Here is a tiny trained network, its code and every weight. The questions are about switching its units off for an input and a class, where a switched-off unit gives its printed mean instead of its output.

import numpy as np


def w(rows, s, z=0):
    codes = np.array(rows[::2]) - 128.0
    scale = np.full(codes.shape[1], s)
    scale[-1] = z or s
    return codes * scale


def norm(h):
    return h / np.sqrt((h * h).mean(-1, keepdims=True) + 1e-5)


def f(y):
    return y / 2 * (1 + np.tanh(0.7978845608 * (y + 0.044715 * y**3)))


def log_softmax(a):
    a = a - a.max(-1, keepdims=True)
    return a - np.log(np.exp(a).sum(-1, keepdims=True))


def net(x, mask):
    res = np.array(x, float).reshape(1, 7) / 4 @ E
    u = 0
    for l in range(4):
        y = f(norm(res) @ A[l][:, :-1].T + A[l][:, -1])
        res = res + np.where(mask[u : u + 3], y, B[l][:, -1]) @ B[l][:, :-1]
        u += 3
    return log_softmax(norm(res)[-1] @ U[:, :-1].T + U[:, -1])


A, B = {}, {}
E = w([
[124,209,122,178,154,84,122,81,105,195,92],'x0',
[135,143,77,160,255,118,207,133,152,63,164],'x1',
[127,123,128,133,130,129,127,129,128,132,130],'x2',
[136,157,48,51,131,215,149,125,126,145,141],'x3',
[127,128,129,126,127,127,130,125,126,127,128],'x4',
[131,130,130,131,129,129,127,128,127,129,131],'x5',
[128,125,124,131,127,127,125,124,129,126,126],'x6',
],0.0033)
A[0] = w([
[159,219,75,109,77,141,118,102,86,245,109,13],'L0N1',
[141,160,19,77,184,178,222,120,128,95,191,6],'L0N2',
[94,118,153,224,244,55,154,127,202,4,154,52],'L0N3',
],0.0027,0.0026)
B[0] = w([
[10,20,157,83,184,194,105,4,213,152,151,166],'L0N1',
[146,107,152,131,123,163,53,194,149,36,55,189],'L0N2',
[235,108,61,77,69,186,216,113,78,150,171,252],'L0N3',
],0.0035,0.0023)
A[1] = w([
[126,61,239,149,3,14,75,163,104,163,135,1],'L1N1',
[32,79,175,63,68,197,25,151,187,132,130,111],'L1N2',
[146,143,18,101,247,148,204,181,144,50,183,93],'L1N3',
],0.0028,0.0008)
B[1] = w([
[80,158,64,104,254,228,77,158,213,18,117,236],'L1N1',
[156,174,49,97,177,105,217,200,63,132,57,234],'L1N2',
[59,114,210,150,86,91,36,117,146,149,91,251],'L1N3',
],0.0038,0.0032)
A[2] = w([
[75,254,98,159,178,146,56,87,146,163,78,34],'L2N1',
[121,115,144,142,136,138,114,158,134,107,131,139],'L2N2',
[147,190,131,188,156,54,166,105,92,196,131,1],'L2N3',
],0.0042,0.00068)
B[2] = w([
[169,3,229,198,105,72,221,100,128,68,244,254],'L2N1',
[130,175,108,118,136,168,117,79,146,124,116,151],'L2N2',
[120,218,22,53,78,158,70,236,58,141,41,166],'L2N3',
],0.0034,0.0038)
A[3] = w([
[144,86,176,205,135,86,162,107,130,110,187,173],'L3N1',
[89,103,128,99,100,137,179,25,117,254,188,2],'L3N2',
[159,102,82,56,45,180,146,168,95,166,132,77],'L3N3',
],0.0041,0.00085)
B[3] = w([
[167,124,146,129,75,84,173,75,121,188,184,252],'L3N1',
[122,122,104,100,183,173,77,244,176,2,95,199],'L3N2',
[137,176,142,211,148,67,123,72,120,170,145,213],'L3N3',
],0.0054,0.0031)
U = w([
[46,107,119,93,210,238,43,177,195,51,99,241],'0',
[163,62,212,182,65,43,184,53,127,157,223,116],'1',
[160,253,22,126,101,99,143,152,25,228,67,2],'2',
],0.0059,0.00075)

Each question gives the input, the list of numbers given to net, and the class t.
The units are the neurons (one row each of A and B). Each row of codes is followed by its name. A weight is (code - 128) times the scale printed after its matrix; where a second scale follows, it is the last column's (A, B and U).
mask holds one flag per neuron, layer by layer. A switched-off neuron (its flag False) gives its mean, the last column of its row in B, instead of its output. The means were averaged over made-up inputs and are rounded, as every weight is.
A unit's drop is (log p(t) with every unit on - log p(t) with that unit switched off) / (log p(t) with every unit on - log p(t) with every unit switched off).
The circuit of an input: a set's keep is (log p(t) with only the set's units on - log p(t) with every unit switched off) / (log p(t) with every unit on - log p(t) with every unit switched off). Starting from all 12 units, units are removed one at a time, each time the one whose removal leaves the highest keep (on an exact tie, the one counted first), for as long as the keep stays at least 0.8.
circuit, biggest first: the units of the circuit, biggest drop first
most important unit: the unit with the biggest drop
top k neurons: the k neurons with the biggest drops, biggest first
top k neurons in layer l: the k neurons of layer l with the biggest drops, biggest first
drop when u is switched off: that unit's drop, to one decimal
input [-8,8,4,-1,-6,-1,-6], class 1: circuit, biggest first	[L1N1, L3N2]
input [-4,-8,6,2,7,6,6], class 2: most important unit	L1N2
input [8,8,0,6,-5,-6,-7], class 1: circuit, biggest first	[L2N1, L1N3]
input [1,-4,7,8,6,-1,6], class 0: top 3 neurons	[L3N2, L0N1, L2N3]
input [1,3,3,2,2,-8,8], class 1: top 2 neurons	[L1N3, L2N3]
input [-8,0,-7,7,3,7,7], class 2: circuit, biggest first	[L1N1, L2N1, L3N3]
input [1,-4,0,4,-4,-5,-4], class 0: top 2 neurons	[L0N1, L3N2]
input [-6,-8,-8,6,-3,-4,8], class 2: circuit, biggest first	[L3N3, L1N2]
input [-4,5,3,0,3,3,7], class 1: top 3 neurons	[L1N1, L0N3, L3N2]
input [0,5,-5,0,-3,0,7], class 1: top 2 neurons	[L1N1, L1N2]
input [0,-1,-4,5,-5,-4,7], class 2: circuit, biggest first	[L1N1, L2N1]
input [-3,-2,5,6,-1,3,4], class 2: circuit, biggest first	[L2N1, L3N3]
input [-4,0,-2,2,3,-8,4], class 2: top 2 neurons	[L2N1, L1N1]
input [-1,-1,8,-6,6,7,2], class 0: circuit, biggest first	[L1N1]
input [-8,-7,-4,3,-1,-1,5], class 2: top 2 neurons	[L3N3, L1N2]
input [-1,0,3,-8,8,-2,6], class 0: top 2 neurons	[L1N1, L2N1]
input [2,-4,-1,5,6,2,5], class 0: top 2 neurons	[L3N2, L0N1]
input [5,-2,2,2,-6,8,1], class 0: top 2 neurons	[L0N1, L3N2]
input [4,7,-8,-3,8,-4,8], class 2: top 2 neurons	[L2N3, L0N3]
input [7,1,2,-6,0,8,5], class 2: circuit, biggest first	[L2N3]
input [-8,-5,0,2,5,7,-3], class 2: top 2 neurons in layer 3	[L3N3, L3N2]
input [4,0,-3,1,-2,3,-6], class 0: top 2 neurons in layer 0	[L0N1, L0N2]
input [3,-3,0,6,2,7,-4], class 0: top 2 neurons	[L3N2, L0N1]
input [-5,-3,1,-4,-2,-7,-3], class 0: drop when L1N2 is switched off	0.0
input [-8,6,4,-3,8,-4,1], class 1: drop when L1N1 is switched off	0.5
input [3,2,8,-6,-3,6,-4], class 2: drop when L2N3 is switched off	0.5
input [6,2,1,-6,4,7,-3], class 2: drop when L2N3 is switched off	1.4
input [3,7,-4,2,-1,-5,6], class 1: most important unit	L1N3
